Here is a tiny trained network, its code and every weight. The questions are about switching its units off for an input and a target symbol, where a switched-off unit gives its printed mean instead of its output.

import numpy as np


def w(rows, s, z=0):
    codes = np.array(rows[::2]) - 128.0
    scale = np.full(codes.shape[1], s)
    scale[-1] = z or s
    return codes * scale


def f(y):
    return y / 2 * (1 + np.tanh(0.7978845608 * (y + 0.044715 * y**3)))


def softmax(a):
    e = np.exp(a - a.max(-1, keepdims=True))
    return e / e.sum(-1, keepdims=True)


def log_softmax(a):
    a = a - a.max(-1, keepdims=True)
    return a - np.log(np.exp(a).sum(-1, keepdims=True))


def net(x, mask):
    ids = ['ΔΠΩβζηξτφ'.index(c) for c in x.split()]
    T = len(ids)
    res = E[ids] + P[:T]
    r = res
    for j in range(3):
        rows = slice(2 * j, 2 * j + 2)
        q, k, v = (r @ M[0][rows].T for M in (Q, K, V))
        z = softmax(np.where(np.tri(T) > 0, q @ k.T / 2**0.5, -1e9)) @ v
        o = O[0][rows]
        res = res + np.where(mask[j], z, o[:, -1]) @ o[:, :-1]
    y = f(res @ A[0][:, :-1].T + A[0][:, -1])
    res = res + np.where(mask[3:11], y, B[0][:, -1]) @ B[0][:, :-1]
    return log_softmax(res[-1] @ U[:, :-1].T + U[:, -1])


Q, K, V, O, A, B = {}, {}, {}, {}, {}, {}
E = w([
[116,136,119,117,184],'Δ',
[107,130,154,160,120],'Π',
[204,153,152,110,158],'Ω',
[97,161,123,147,191],'β',
[141,86,71,158,174],'ζ',
[155,130,162,162,164],'η',
[85,144,58,16,53],'ξ',
[149,171,218,137,38],'τ',
[93,214,151,5,199],'φ',
],0.017)
P = w([
[1,32,126,187,93],'0',
[89,65,92,164,109],'1',
[132,98,77,190,144],'2',
[187,69,93,160,200],'3',
[206,84,128,120,232],'4',
[181,99,196,89,220],'5',
[147,67,104,123,175],'6',
],0.007)
Q[0] = w([
[103,96,151,118,64],'h0',
[102,90,247,113,98],'h0',
[145,118,159,164,128],'h1',
[155,165,143,144,64],'h1',
[117,103,135,163,124],'h2',
[155,109,124,161,65],'h2',
],0.011)
K[0] = w([
[49,123,183,202,2],'h0',
[133,138,204,187,155],'h0',
[116,106,100,26,120],'h1',
[91,74,69,201,169],'h1',
[105,185,127,116,158],'h2',
[116,59,112,132,76],'h2',
],0.0096)
V[0] = w([
[149,197,50,109,142],'h0',
[69,203,165,120,39],'h0',
[120,171,238,136,231],'h1',
[119,133,80,62,226],'h1',
[119,72,53,92,179],'h2',
[70,203,125,2,69],'h2',
],0.0087)
O[0] = w([
[123,87,116,100,142,134],'h0',
[156,140,108,97,184,6],'h0',
[141,170,145,200,192,251],'h1',
[150,177,90,146,164,220],'h1',
[123,139,31,144,3,212],'h2',
[155,124,92,136,219,68],'h2',
],0.014,0.0022)
A[0] = w([
[97,198,172,97,51,86],'n0',
[144,163,43,74,162,153],'n1',
[102,187,116,55,160,4],'n2',
[68,132,126,2,113,97],'n3',
[107,170,122,188,178,183],'n4',
[234,167,111,98,112,28],'n5',
[216,172,109,114,79,46],'n6',
[238,153,206,125,85,12],'n7',
],0.0068,0.0034)
B[0] = w([
[114,75,101,156,111,168],'n0',
[207,80,93,215,158,246],'n1',
[158,95,183,254,144,152],'n2',
[170,140,180,180,176,173],'n3',
[92,102,113,20,110,254],'n4',
[63,84,134,113,128,134],'n5',
[65,94,72,103,160,130],'n6',
[23,120,128,112,144,168],'n7',
],0.0063,0.0046)
U = w([
[73,128,123,140,112,30],'Δ',
[87,55,164,174,126,3],'Π',
[137,111,161,150,103,25],'Ω',
[78,150,125,151,110,48],'β',
[117,106,114,166,68,78],'ζ',
[159,130,189,254,80,235],'η',
[156,72,100,65,87,242],'ξ',
[93,18,174,121,143,158],'τ',
[204,180,129,197,120,147],'φ',
],0.0081,0.0025)

Each question gives the input, a string of symbols that net reads in full, and the target symbol t.
The units are the heads (2 rows each of Q, K, V and O) and the neurons (one row each of A and B). Each row of codes is followed by its name. A weight is (code - 128) times the scale printed after its matrix; where a second scale follows, it is the last column's (O, A, B and U).
mask holds one flag per unit, heads first, then neurons. A switched-off unit (its flag False) gives its mean, the last column of its rows in O or B, instead of its output. The means were averaged over made-up inputs and are rounded, as every weight is.
A unit's drop is (log p(t) with every unit on - log p(t) with that unit switched off) / (log p(t) with every unit on - log p(t) with every unit switched off).
The circuit of an input: a set's keep is (log p(t) with only the set's units on - log p(t) with every unit switched off) / (log p(t) with every unit on - log p(t) with every unit switched off). Starting from all 11 units, units are removed one at a time, each time the one whose removal leaves the highest keep (on an exact tie, the one counted first), for as long as the keep stays at least 0.8.
units of the circuit, in order: the units of the circuit, biggest drop first
most important unit: the unit with the biggest drop
k most important neurons: the k neurons with the biggest drops, biggest first
heads that matter: for each layer, one digit per head in row order, 1 if its drop is at least 0.15 and else 0, layers parted by /
drop of u: that unit's drop, to one decimal
input η η ξ Δ, target ξ: most important unit	h1
input ζ ζ Π, target ζ: heads that matter	011
input τ Π φ, target τ: heads that matter	111
input ξ η φ Π ζ φ, target φ: 2 most important neurons	(n1 n2)
input η ζ η η η ζ, target η: heads that matter	111
input ζ φ β Δ, target φ: heads that matter	010
input Π ζ ζ, target ζ: heads that matter	111
input Ω φ β, target φ: heads that matter	011
input η τ τ Π τ η, target τ: units of the circuit, in order	(h2 h1)
input Δ φ β, target φ: drop of h2	0.2
input Δ β φ η φ Ω η, target φ: drop of h2	0.1
input β Δ φ φ Δ τ ξ, target φ: drop of n5	0.0
input φ β φ Δ Π, target φ: drop of h1	0.8
input φ η φ ζ φ φ, target φ: units of the circuit, in order	(h1)
